Below are the code and all the weights of a small trained network. Each question names an input and a class and asks about switching units off, where a switched-off unit gives its printed mean instead of its output.

import numpy as np


def w(rows, s, z=0):
    codes = np.array(rows[::2]) - 128.0
    scale = np.full(codes.shape[1], s)
    scale[-1] = z or s
    return codes * scale


def f(y):
    return np.maximum(y, 0)


def log_softmax(a):
    a = a - a.max(-1, keepdims=True)
    return a - np.log(np.exp(a).sum(-1, keepdims=True))


def net(x, mask):
    res = np.array(x, float).reshape(1, 7) / 4 @ E
    y = f(res @ A[0][:, :-1].T + A[0][:, -1])
    res = res + np.where(mask, y, B[0][:, -1]) @ B[0][:, :-1]
    return log_softmax(res[-1] @ U[:, :-1].T + U[:, -1])


A, B = {}, {}
E = w([
[120,156,210,101,157,164],'x0',
[98,116,161,110,172,24],'x1',
[101,115,228,139,42,135],'x2',
[183,164,163,47,79,92],'x3',
[253,150,91,209,148,185],'x4',
[52,229,104,188,99,171],'x5',
[74,175,179,234,186,70],'x6',
],0.0063)
A[0] = w([
[132,93,138,99,154,153,127],'n1',
[147,156,130,135,104,172,175],'n2',
[80,105,92,105,119,141,151],'n3',
[111,164,170,6,59,129,197],'n4',
[177,127,42,158,102,171,124],'n5',
[90,115,149,182,149,192,252],'n6',
[141,58,100,38,168,186,172],'n7',
[188,205,168,133,135,211,183],'n8',
[222,44,168,112,83,98,157],'n9',
[45,114,106,123,77,184,203],'n10',
],0.018,0.002)
B[0] = w([
[157,151,130,121,101,84,161],'n1',
[126,74,98,183,166,124,176],'n2',
[174,105,166,141,127,128,165],'n3',
[12,250,115,69,95,128,249],'n4',
[159,143,54,139,111,231,231],'n5',
[72,179,204,123,137,165,193],'n6',
[150,139,105,37,26,108,227],'n7',
[183,80,115,216,148,223,215],'n8',
[188,74,233,80,103,161,229],'n9',
[155,109,224,150,173,154,191],'n10',
],0.019,0.013)
U = w([
[94,89,95,133,173,12,68],'0',
[134,129,52,135,99,152,106],'1',
[147,64,163,156,156,146,254],'2',
[124,103,148,75,102,87,17],'3',
[54,164,132,143,159,82,160],'4',
],0.011,0.0031)

Each question gives the input, the list of numbers given to net, and the class t.
The units are the neurons (one row each of A and B). Each row of codes is followed by its name. A weight is (code - 128) times the scale printed after its matrix; where a second scale follows, it is the last column's (A, B and U).
mask holds one flag per neuron, in row order. A switched-off neuron (its flag False) gives its mean, the last column of its row in B, instead of its output. The means were averaged over made-up inputs and are rounded, as every weight is.
A unit's drop is (log p(t) with every unit on - log p(t) with that unit switched off) / (log p(t) with every unit on - log p(t) with every unit switched off).
The circuit of an input: a set's keep is (log p(t) with only the set's units on - log p(t) with every unit switched off) / (log p(t) with every unit on - log p(t) with every unit switched off). Starting from all 10 units, units are removed one at a time, each time the one whose removal leaves the highest keep (on an exact tie, the one counted first), for as long as the keep stays at least 0.8.
units of the circuit, in order: the units of the circuit, biggest drop first
unit that matters most: the unit with the biggest drop
top k neurons: the k neurons with the biggest drops, biggest first
drop when u is switched off: that unit's drop, to one decimal
input [3,-3,5,-8,1,-6,-5], class 3: unit that matters most : n7
input [0,7,-1,1,7,-3,-4], class 3: top 4 neurons : n8; n7; n9; n10
input [5,7,-7,-5,-3,-1,3], class 4: top 3 neurons : n9; n8; n7
input [-5,-4,-4,8,4,-6,8], class 2: top 3 neurons : n4; n9; n7
input [-7,-2,4,-3,-6,8,4], class 2: top 2 neurons : n4; n10
input [3,-4,-4,-6,1,-6,5], class 4: units of the circuit, in order : n9; n6
input [-2,-7,-4,-6,-5,-7,4], class 3: top 3 neurons : n8; n5; n7
input [3,-5,-1,8,2,-7,-1], class 3: top 2 neurons : n9; n7
input [7,-8,-2,4,-1,1,2], class 2: top 3 neurons : n8; n5; n7
input [-5,0,6,0,-5,1,-1], class 4: units of the circuit, in order : n4; n7
input [5,-8,7,5,5,7,-8], class 2: top 4 neurons : n10; n8; n2; n7
input [4,0,-4,2,6,2,5], class 2: top 3 neurons : n4; n7; n8
input [-1,-7,-8,-8,-5,6,7], class 2: top 3 neurons : n4; n10; n3
input [0,3,8,5,0,6,-7], class 4: units of the circuit, in order : n4
input [-7,1,-7,-2,-6,1,-3], class 3: top 3 neurons : n8; n7; n3
input [-1,-4,6,6,-1,8,3], class 4: top 2 neurons : n4; n9
input [-4,8,-7,3,5,1,5], class 0: drop when n9 is switched off : 0.3
input [8,-6,-6,1,-7,-3,5], class 4: drop when n5 is switched off : 0.1
input [8,-4,-7,6,2,4,3], class 2: drop when n4 is switched off : 0.4
input [-3,2,-3,7,-6,-3,3], class 4: units of the circuit, in order : n4
